Below is a small trained network, with its code and all its weights. Each question gives an input and a target symbol and asks what happens when units are switched off, that is, made to give their printed mean instead of their output.

import numpy as np


def w(rows, s, z=0):
    codes = np.array(rows[::2]) - 128.0
    scale = np.full(codes.shape[1], s)
    scale[-1] = z or s
    return codes * scale


def norm(h):
    return h / np.sqrt((h * h).mean(-1, keepdims=True) + 1e-5)


def f(y):
    return np.maximum(y, 0)


def softmax(a):
    e = np.exp(a - a.max(-1, keepdims=True))
    return e / e.sum(-1, keepdims=True)


def log_softmax(a):
    a = a - a.max(-1, keepdims=True)
    return a - np.log(np.exp(a).sum(-1, keepdims=True))


def net(x, mask):
    ids = ['αβδηθμξστφω'.index(c) for c in x.split()]
    T = len(ids)
    res = E[ids] + P[:T]
    u = 0
    for l in range(3):
        q, k, v = (norm(res) @ M[l].T for M in (Q, K, V))
        z = softmax(np.where(np.tri(T) > 0, q @ k.T / 3**0.5, -1e9)) @ v
        res = res + np.where(mask[u], z, O[l][:, -1]) @ O[l][:, :-1]
        u += 1
        y = f(norm(res) @ A[l][:, :-1].T + A[l][:, -1])
        res = res + np.where(mask[u : u + 4], y, B[l][:, -1]) @ B[l][:, :-1]
        u += 4
    return log_softmax(norm(res)[-1] @ U[:, :-1].T + U[:, -1])


Q, K, V, O, A, B = {}, {}, {}, {}, {}, {}
E = w([
[96,99,140,206],'α',
[133,209,125,117],'β',
[104,90,170,188],'δ',
[142,126,121,160],'η',
[171,105,44,146],'θ',
[95,145,68,90],'μ',
[160,2,195,76],'ξ',
[227,139,126,120],'σ',
[97,78,85,149],'τ',
[235,67,167,122],'φ',
[161,45,99,103],'ω',
],0.02)
P = w([
[35,254,155,229],'0',
[42,131,130,71],'1',
[44,141,128,53],'2',
[94,115,117,67],'3',
[140,74,107,72],'4',
[125,132,126,110],'5',
[81,137,122,69],'6',
[144,112,129,104],'7',
[161,110,120,107],'8',
[170,103,117,114],'9',
[172,125,127,137],'10',
[167,124,127,133],'11',
],0.0074)
Q[0] = w([
[181,92,233,5],'L0H1',
[16,42,250,173],'L0H1',
[154,196,2,19],'L0H1',
],0.0084)
K[0] = w([
[201,149,165,60],'L0H1',
[84,118,208,91],'L0H1',
[145,130,4,66],'L0H1',
],0.012)
V[0] = w([
[106,84,75,169],'L0H1',
[173,180,146,74],'L0H1',
[3,122,5,67],'L0H1',
],0.0052)
O[0] = w([
[190,74,118,137,246],'L0H1',
[81,201,166,136,5],'L0H1',
[254,122,115,200,152],'L0H1',
],0.0074,0.0017)
A[0] = w([
[143,74,240,198,142],'L0N1',
[129,130,187,48,250],'L0N2',
[121,123,255,105,98],'L0N3',
[174,150,72,99,175],'L0N4',
],0.015,0.0013)
B[0] = w([
[100,6,57,138,255],'L0N1',
[191,73,83,181,192],'L0N2',
[241,91,187,157,201],'L0N3',
[25,199,94,110,211],'L0N4',
],0.012,0.0085)
Q[1] = w([
[213,200,202,62],'L1H1',
[138,200,118,63],'L1H1',
[76,7,142,91],'L1H1',
],0.016)
K[1] = w([
[207,134,248,122],'L1H1',
[204,184,127,146],'L1H1',
[51,90,89,232],'L1H1',
],0.016)
V[1] = w([
[8,111,136,180],'L1H1',
[153,178,149,197],'L1H1',
[254,140,144,223],'L1H1',
],0.0081)
O[1] = w([
[78,72,103,219,252],'L1H1',
[113,165,190,189,37],'L1H1',
[63,255,160,179,82],'L1H1',
],0.0079,0.0028)
A[1] = w([
[33,164,144,33,148],'L1N1',
[245,235,42,26,3],'L1N2',
[85,99,251,163,187],'L1N3',
[158,101,107,33,77],'L1N4',
],0.014,0.0018)
B[1] = w([
[140,224,77,39,175],'L1N1',
[239,197,251,185,253],'L1N2',
[92,208,196,21,150],'L1N3',
[98,130,114,179,190],'L1N4',
],0.017,0.0065)
Q[2] = w([
[40,93,116,123],'L2H1',
[166,146,154,49],'L2H1',
[154,87,253,123],'L2H1',
],0.026)
K[2] = w([
[22,105,190,93],'L2H1',
[192,176,80,66],'L2H1',
[195,1,178,36],'L2H1',
],0.018)
V[2] = w([
[154,113,212,227],'L2H1',
[3,144,125,186],'L2H1',
[228,103,32,187],'L2H1',
],0.012)
O[2] = w([
[161,141,84,250,189],'L2H1',
[241,114,181,200,108],'L2H1',
[125,236,93,57,255],'L2H1',
],0.011,0.0073)
A[2] = w([
[2,74,124,74,58],'L2N1',
[45,152,53,27,44],'L2N2',
[203,76,186,118,152],'L2N3',
[58,40,132,128,249],'L2N4',
],0.014,0.0017)
B[2] = w([
[250,175,178,208,174],'L2N1',
[81,231,120,53,178],'L2N2',
[148,124,131,39,208],'L2N3',
[46,150,150,96,254],'L2N4',
],0.016,0.0083)
U = w([
[208,105,230,189,148],'α',
[157,91,184,21,83],'β',
[74,166,74,76,143],'δ',
[133,113,71,189,130],'η',
[75,144,77,121,112],'θ',
[150,163,2,221,118],'μ',
[45,95,236,146,244],'ξ',
[75,145,82,132,90],'σ',
[1,137,96,236,198],'τ',
[246,104,51,82,3],'φ',
[166,112,92,155,55],'ω',
],0.0098,0.0041)

Each question gives the input, a string of symbols that net reads in full, and the target symbol t.
The units are the heads (3 rows each of Q, K, V and O) and the neurons (one row each of A and B). Each row of codes is followed by its name. A weight is (code - 128) times the scale printed after its matrix; where a second scale follows, it is the last column's (O, A, B and U).
mask holds one flag per unit, layer by layer, with each layer's heads first. A switched-off unit (its flag False) gives its mean, the last column of its rows in O or B, instead of its output. The means were averaged over made-up inputs and are rounded, as every weight is.
A unit's drop is (log p(t) with every unit on - log p(t) with that unit switched off) / (log p(t) with every unit on - log p(t) with every unit switched off).
The circuit of an input: a set's keep is (log p(t) with only the set's units on - log p(t) with every unit switched off) / (log p(t) with every unit on - log p(t) with every unit switched off). Starting from the 12 units with the biggest drops (on a tie, the unit counted first), units are removed one at a time, each time the one whose removal leaves the highest keep (on an exact tie, the one counted first), for as long as the keep stays at least 0.8.
circuit, biggest first: the units of the circuit, biggest drop first
most important unit: the unit with the biggest drop
top k neurons: the k neurons with the biggest drops, biggest first
top k neurons in layer l: the k neurons of layer l with the biggest drops, biggest first
input ξ ω σ μ ω, target δ: top 4 neurons	[L2N2 L1N1 L2N4 L0N1]
input ω θ η ω δ β δ ξ α α, target τ: top 2 neurons	[L2N4 L0N3]
input μ δ ω δ ω σ σ δ μ ω β η, target β: top 2 neurons	[L1N2 L0N3]
input μ β η μ ξ β β μ η, target β: circuit, biggest first	[L1N2 L2H1]
input τ α τ τ δ ξ ω, target μ: top 3 neurons in layer 0	[L0N1 L0N4 L0N3]
input η δ α τ φ η, target α: top 4 neurons	[L1N2 L1N3 L0N4 L0N1]
input τ δ τ, target μ: circuit, biggest first	[L2H1]
input τ δ θ σ σ, target α: circuit, biggest first	[L0N1 L1N2]
input μ σ φ φ τ μ ξ δ β α, target τ: top 2 neurons in layer 1	[L1N1 L1N4]
input ω α η η ξ σ σ τ δ σ σ ω, target δ: circuit, biggest first	[L1N2 L2N2]
input τ τ σ η, target μ: top 3 neurons	[L0N4 L1N1 L2N3]
input σ θ ξ β θ η, target τ: top 2 neurons in layer 2	[L2N4 L2N3]
input η ξ μ η ω, target α: top 3 neurons in layer 0	[L0N1 L0N4 L0N2]
input β β μ δ β σ τ α ω, target ξ: top 2 neurons	[L1N2 L0N1]
input σ τ θ μ η, target τ: top 2 neurons	[L1N2 L1N1]
input η ξ δ η σ σ α τ, target α: top 4 neurons	[L1N2 L0N1 L1N3 L0N4]
input τ α δ δ ω φ ω, target μ: most important unit	L0H1
input β δ ξ δ τ, target ξ: top 4 neurons	[L1N2 L0N1 L2N4 L0N2]
input σ ω α σ η β φ β τ, target τ: top 3 neurons	[L1N2 L2N4 L0N1]
input ω α ξ η ω σ ξ μ δ δ μ η, target δ: top 3 neurons in layer 1	[L1N2 L1N1 L1N4]
input β δ σ δ δ μ η τ σ τ η, target ξ: top 3 neurons in layer 0	[L0N1 L0N2 L0N3]
input μ θ η φ δ δ δ τ δ τ, target β: top neuron in layer 1	[L1N2]
